Here is a tiny trained network, its code and every weight. The questions are about switching its units off for an input and a class, where a switched-off unit gives its printed mean instead of its output.

import numpy as np


def w(rows, s, z=0):
    codes = np.array(rows[::2]) - 128.0
    scale = np.full(codes.shape[1], s)
    scale[-1] = z or s
    return codes * scale


def norm(h):
    return h / np.sqrt((h * h).mean(-1, keepdims=True) + 1e-5)


def f(y):
    return y / 2 * (1 + np.tanh(0.7978845608 * (y + 0.044715 * y**3)))


def log_softmax(a):
    a = a - a.max(-1, keepdims=True)
    return a - np.log(np.exp(a).sum(-1, keepdims=True))


def net(x, mask):
    res = np.array(x, float).reshape(1, 4) / 4 @ E
    u = 0
    for l in range(3):
        y = f(norm(res) @ A[l][:, :-1].T + A[l][:, -1])
        res = res + np.where(mask[u : u + 12], y, B[l][:, -1]) @ B[l][:, :-1]
        u += 12
    return log_softmax(norm(res)[-1] @ U[:, :-1].T + U[:, -1])


A, B = {}, {}
E = w([
[204,30,110,62],'x0',
[91,87,2,174],'x1',
[187,140,120,181],'x2',
[152,190,91,80],'x3',
],0.0035)
A[0] = w([
[254,157,115,234,116],'0.n0',
[121,180,181,167,178],'0.n1',
[101,172,94,35,59],'0.n2',
[16,110,133,28,2],'0.n3',
[209,196,91,130,69],'0.n4',
[102,58,179,188,91],'0.n5',
[101,31,175,183,122],'0.n6',
[164,217,52,36,120],'0.n7',
[127,132,125,127,100],'0.n8',
[181,123,193,88,92],'0.n9',
[159,190,78,73,10],'0.n10',
[159,107,83,94,144],'0.n11',
],0.0072,0.0037)
B[0] = w([
[1,79,146,32,233],'0.n0',
[128,170,120,94,243],'0.n1',
[85,69,176,154,154],'0.n2',
[35,82,129,40,162],'0.n3',
[74,68,183,149,143],'0.n4',
[125,115,188,177,159],'0.n5',
[112,136,179,193,202],'0.n6',
[116,98,204,227,251],'0.n7',
[132,120,126,127,106],'0.n8',
[152,176,140,89,188],'0.n9',
[137,70,171,179,112],'0.n10',
[137,174,125,171,202],'0.n11',
],0.008,0.0021)
A[1] = w([
[105,62,128,103,48],'1.n0',
[214,18,133,96,82],'1.n1',
[209,1,138,71,105],'1.n2',
[116,103,134,111,68],'1.n3',
[144,131,97,84,50],'1.n4',
[139,144,117,141,126],'1.n5',
[225,23,143,117,114],'1.n6',
[102,95,64,185,179],'1.n7',
[244,35,118,91,74],'1.n8',
[146,91,134,122,52],'1.n9',
[68,26,133,61,4],'1.n10',
[128,128,128,128,128],'1.n11',
],0.0053,0.0034)
B[1] = w([
[97,109,135,118,105],'1.n0',
[24,223,126,172,143],'1.n1',
[35,217,118,126,175],'1.n2',
[105,103,120,139,95],'1.n3',
[132,120,140,190,68],'1.n4',
[115,133,128,115,117],'1.n5',
[45,253,143,180,168],'1.n6',
[182,145,189,70,252],'1.n7',
[73,241,95,169,133],'1.n8',
[71,111,124,182,78],'1.n9',
[72,97,112,79,134],'1.n10',
[128,128,128,128,128],'1.n11',
],0.0048,0.0019)
A[2] = w([
[208,160,153,127,189],'2.n0',
[121,116,138,117,126],'2.n1',
[118,7,154,55,88],'2.n2',
[133,70,15,162,127],'2.n3',
[121,65,27,187,169],'2.n4',
[85,156,121,81,160],'2.n5',
[101,96,83,153,15],'2.n6',
[153,167,36,1,78],'2.n7',
[97,213,95,166,58],'2.n8',
[100,95,102,177,4],'2.n9',
[107,96,60,163,57],'2.n10',
[111,106,136,172,20],'2.n11',
],0.0057,0.0036)
B[2] = w([
[147,64,80,119,203],'2.n0',
[145,115,116,133,138],'2.n1',
[160,134,53,123,198],'2.n2',
[173,138,203,43,162],'2.n3',
[183,176,204,26,210],'2.n4',
[139,102,62,163,249],'2.n5',
[95,185,243,65,72],'2.n6',
[136,118,186,219,166],'2.n7',
[111,185,102,139,149],'2.n8',
[99,191,248,102,73],'2.n9',
[124,192,254,51,101],'2.n10',
[124,151,183,132,71],'2.n11',
],0.0055,0.0018)
U = w([
[253,162,159,33,153],'0',
[85,234,31,208,147],'1',
[26,53,105,59,135],'2',
[124,91,237,240,128],'3',
[187,33,44,180,123],'4',
[162,103,81,160,9],'5',
],0.013,0.015)

Each question gives the input, the list of numbers given to net, and the class t.
The units are the neurons (one row each of A and B). Each row of codes is followed by its name. A weight is (code - 128) times the scale printed after its matrix; where a second scale follows, it is the last column's (A, B and U).
mask holds one flag per neuron, layer by layer. A switched-off neuron (its flag False) gives its mean, the last column of its row in B, instead of its output. The means were averaged over made-up inputs and are rounded, as every weight is.
A unit's drop is (log p(t) with every unit on - log p(t) with that unit switched off) / (log p(t) with every unit on - log p(t) with every unit switched off).
The circuit of an input: a set's keep is (log p(t) with only the set's units on - log p(t) with every unit switched off) / (log p(t) with every unit on - log p(t) with every unit switched off). Starting from the 12 units with the biggest drops (on a tie, the unit counted first), units are removed one at a time, each time the one whose removal leaves the highest keep (on an exact tie, the one counted first), for as long as the keep stays at least 0.8.
units of the circuit, in order: the units of the circuit, biggest drop first
most important unit: the unit with the biggest drop
k most important neurons: the k neurons with the biggest drops, biggest first
top k neurons in layer l: the k neurons of layer l with the biggest drops, biggest first
input [2,0,-7,-8], class 3: most important unit	0.n6
input [8,0,-1,-8], class 1: 2 most important neurons	[0.n7, 1.n6]
input [5,2,-6,-7], class 3: 3 most important neurons	[0.n6, 0.n0, 0.n5]
input [2,-7,-5,-7], class 0: 2 most important neurons	[0.n7, 0.n9]
input [1,-8,6,-7], class 0: 2 most important neurons	[0.n7, 0.n9]
input [-8,-8,5,2], class 0: units of the circuit, in order	[1.n6, 0.n6, 0.n7]
input [6,2,-5,8], class 3: top 2 neurons in layer 0	[0.n7, 0.n2]
input [-1,1,5,-5], class 2: 2 most important neurons	[0.n0, 0.n7]
input [-3,7,-2,8], class 3: units of the circuit, in order	[0.n7, 0.n2, 0.n10]
input [3,6,8,3], class 2: top 2 neurons in layer 0	[0.n0, 0.n4]
input [3,1,7,8], class 3: 2 most important neurons	[0.n7, 0.n10]
input [-5,5,2,2], class 0: top 3 neurons in layer 1	[1.n6, 1.n2, 1.n1]
input [-7,-3,-3,8], class 3: top 2 neurons in layer 0	[0.n7, 0.n2]
input [-2,2,4,7], class 3: units of the circuit, in order	[0.n7]
input [-7,7,-3,-2], class 0: top 2 neurons in layer 2	[2.n4, 2.n3]
input [-2,-5,6,4], class 2: 2 most important neurons	[0.n0, 0.n4]
input [7,7,8,-2], class 2: 3 most important neurons	[0.n0, 1.n2, 1.n1]
input [3,-2,5,-5], class 2: 2 most important neurons	[0.n0, 0.n7]
input [-6,8,7,-6], class 0: 2 most important neurons	[0.n7, 2.n4]
input [2,-2,-2,-1], class 4: most important unit	0.n9
